Here is a tiny trained network, its code and every weight. The questions are about switching its units off for an input and a class, where a switched-off unit gives its printed mean instead of its output.

import numpy as np


def w(rows, s, z=0):
    codes = np.array(rows[::2]) - 128.0
    scale = np.full(codes.shape[1], s)
    scale[-1] = z or s
    return codes * scale


def norm(h):
    return h / np.sqrt((h * h).mean(-1, keepdims=True) + 1e-5)


def f(y):
    return np.maximum(y, 0)


def log_softmax(a):
    a = a - a.max(-1, keepdims=True)
    return a - np.log(np.exp(a).sum(-1, keepdims=True))


def net(x, mask):
    res = np.array(x, float).reshape(1, 8) / 4 @ E
    u = 0
    for l in range(4):
        y = f(norm(res) @ A[l][:, :-1].T + A[l][:, -1])
        res = res + np.where(mask[u : u + 8], y, B[l][:, -1]) @ B[l][:, :-1]
        u += 8
    return log_softmax(norm(res)[-1] @ U[:, :-1].T + U[:, -1])


A, B = {}, {}
E = w([
[148,74,133,166],'x0',
[138,82,122,169],'x1',
[129,126,133,137],'x2',
[251,159,134,117],'x3',
[129,124,126,118],'x4',
[131,127,128,126],'x5',
[126,136,139,146],'x6',
[127,131,129,129],'x7',
],0.0023)
A[0] = w([
[111,128,171,71,121],'0.n1',
[173,105,90,168,2],'0.n2',
[70,56,118,103,212],'0.n3',
[57,3,86,247,243],'0.n4',
[32,52,129,197,139],'0.n5',
[111,221,255,67,64],'0.n6',
[183,93,90,117,115],'0.n7',
[229,172,90,158,216],'0.n8',
],0.003,0.0018)
B[0] = w([
[212,156,59,115,147],'0.n1',
[52,214,160,127,135],'0.n2',
[202,169,104,174,199],'0.n3',
[253,158,109,78,255],'0.n4',
[244,145,63,105,211],'0.n5',
[247,162,56,42,171],'0.n6',
[22,120,169,103,159],'0.n7',
[22,194,223,56,237],'0.n8',
],0.0027,0.0031)
A[1] = w([
[189,127,197,133,99],'1.n1',
[17,64,165,165,29],'1.n2',
[113,2,65,243,167],'1.n3',
[73,95,128,99,73],'1.n4',
[175,205,18,124,159],'1.n5',
[117,18,88,232,136],'1.n6',
[85,77,92,111,5],'1.n7',
[50,123,139,63,108],'1.n8',
],0.0032)
B[1] = w([
[62,83,108,140,161],'1.n1',
[42,170,204,102,128],'1.n2',
[218,159,125,45,151],'1.n3',
[144,162,212,173,128],'1.n4',
[81,76,189,145,252],'1.n5',
[212,163,121,60,141],'1.n6',
[2,89,42,196,128],'1.n7',
[114,182,211,118,143],'1.n8',
],0.0041,0.0037)
A[2] = w([
[187,138,76,17,224],'2.n1',
[63,47,62,249,52],'2.n2',
[206,182,125,144,181],'2.n3',
[119,99,66,238,75],'2.n4',
[236,67,131,110,170],'2.n5',
[62,194,131,122,2],'2.n6',
[50,98,142,157,85],'2.n7',
[115,91,216,251,118],'2.n8',
],0.0025,0.0013)
B[2] = w([
[99,95,214,214,251],'2.n1',
[51,99,157,201,132],'2.n2',
[101,52,136,126,198],'2.n3',
[186,84,74,154,129],'2.n4',
[90,103,117,212,218],'2.n5',
[64,233,251,156,141],'2.n6',
[204,70,107,168,139],'2.n7',
[40,86,90,145,149],'2.n8',
],0.0031,0.0027)
A[3] = w([
[172,75,234,201,93],'3.n1',
[199,252,95,66,69],'3.n2',
[232,192,131,81,84],'3.n3',
[189,99,155,233,122],'3.n4',
[212,100,196,125,2],'3.n5',
[213,95,42,145,131],'3.n6',
[42,69,138,28,55],'3.n7',
[205,212,124,36,102],'3.n8',
],0.003,0.0018)
B[3] = w([
[49,191,80,144,251],'3.n1',
[224,33,56,160,156],'3.n2',
[160,79,33,73,162],'3.n3',
[80,113,89,126,212],'3.n4',
[4,205,91,141,162],'3.n5',
[175,119,83,47,167],'3.n6',
[64,211,159,229,159],'3.n7',
[223,71,45,131,179],'3.n8',
],0.0032,0.0026)
U = w([
[17,252,249,25,2],'0',
[17,36,19,237,198],'1',
[251,61,45,25,218],'2',
],0.0034,0.00048)

Each question gives the input, the list of numbers given to net, and the class t.
The units are the neurons (one row each of A and B). Each row of codes is followed by its name. A weight is (code - 128) times the scale printed after its matrix; where a second scale follows, it is the last column's (A, B and U).
mask holds one flag per neuron, layer by layer. A switched-off neuron (its flag False) gives its mean, the last column of its row in B, instead of its output. The means were averaged over made-up inputs and are rounded, as every weight is.
A unit's drop is (log p(t) with every unit on - log p(t) with that unit switched off) / (log p(t) with every unit on - log p(t) with every unit switched off).
The circuit of an input: a set's keep is (log p(t) with only the set's units on - log p(t) with every unit switched off) / (log p(t) with every unit on - log p(t) with every unit switched off). Starting from the 12 units with the biggest drops (on a tie, the unit counted first), units are removed one at a time, each time the one whose removal leaves the highest keep (on an exact tie, the one counted first), for as long as the keep stays at least 0.8.
circuit, biggest first: the units of the circuit, biggest drop first
k most important neurons: the k neurons with the biggest drops, biggest first
top k neurons in layer l: the k neurons of layer l with the biggest drops, biggest first
drop of u: that unit's drop, to one decimal
input [7,1,1,-6,7,6,6,-3], class 2: circuit, biggest first -> [1.n3; 1.n6]
input [5,5,8,-4,-3,5,5,-4], class 2: circuit, biggest first -> [1.n3]
input [3,2,0,-8,-2,-2,6,5], class 2: circuit, biggest first -> [0.n8; 1.n3; 1.n6]
input [1,5,3,-4,6,-3,3,-7], class 2: 4 most important neurons -> [0.n8; 0.n5; 3.n6; 1.n3]
input [2,2,7,-7,-6,-1,0,-4], class 2: top 2 neurons in layer 3 -> [3.n6; 3.n7]
input [7,8,0,-7,-5,-1,1,-4], class 2: circuit, biggest first -> [1.n3; 1.n6]
input [4,2,-4,-8,-5,3,-2,3], class 2: 2 most important neurons -> [0.n8; 1.n3]
input [3,6,-5,-5,-3,8,5,-8], class 2: 2 most important neurons -> [0.n8; 1.n3]
input [8,7,2,-4,-5,-8,8,-6], class 2: 2 most important neurons -> [1.n3; 1.n6]
input [-3,3,-3,8,-6,4,8,1], class 0: top 2 neurons in layer 0 -> [0.n8; 0.n4]
input [4,3,-4,-5,-4,1,6,3], class 2: drop of 1.n3 -> 0.2
input [6,6,0,-8,-5,-3,-7,-5], class 2: drop of 1.n3 -> 0.2
input [8,-2,-6,8,3,-6,7,5], class 0: drop of 2.n2 -> 0.0
input [4,-7,-1,4,2,8,-5,-7], class 0: most important neuron -> [2.n1]
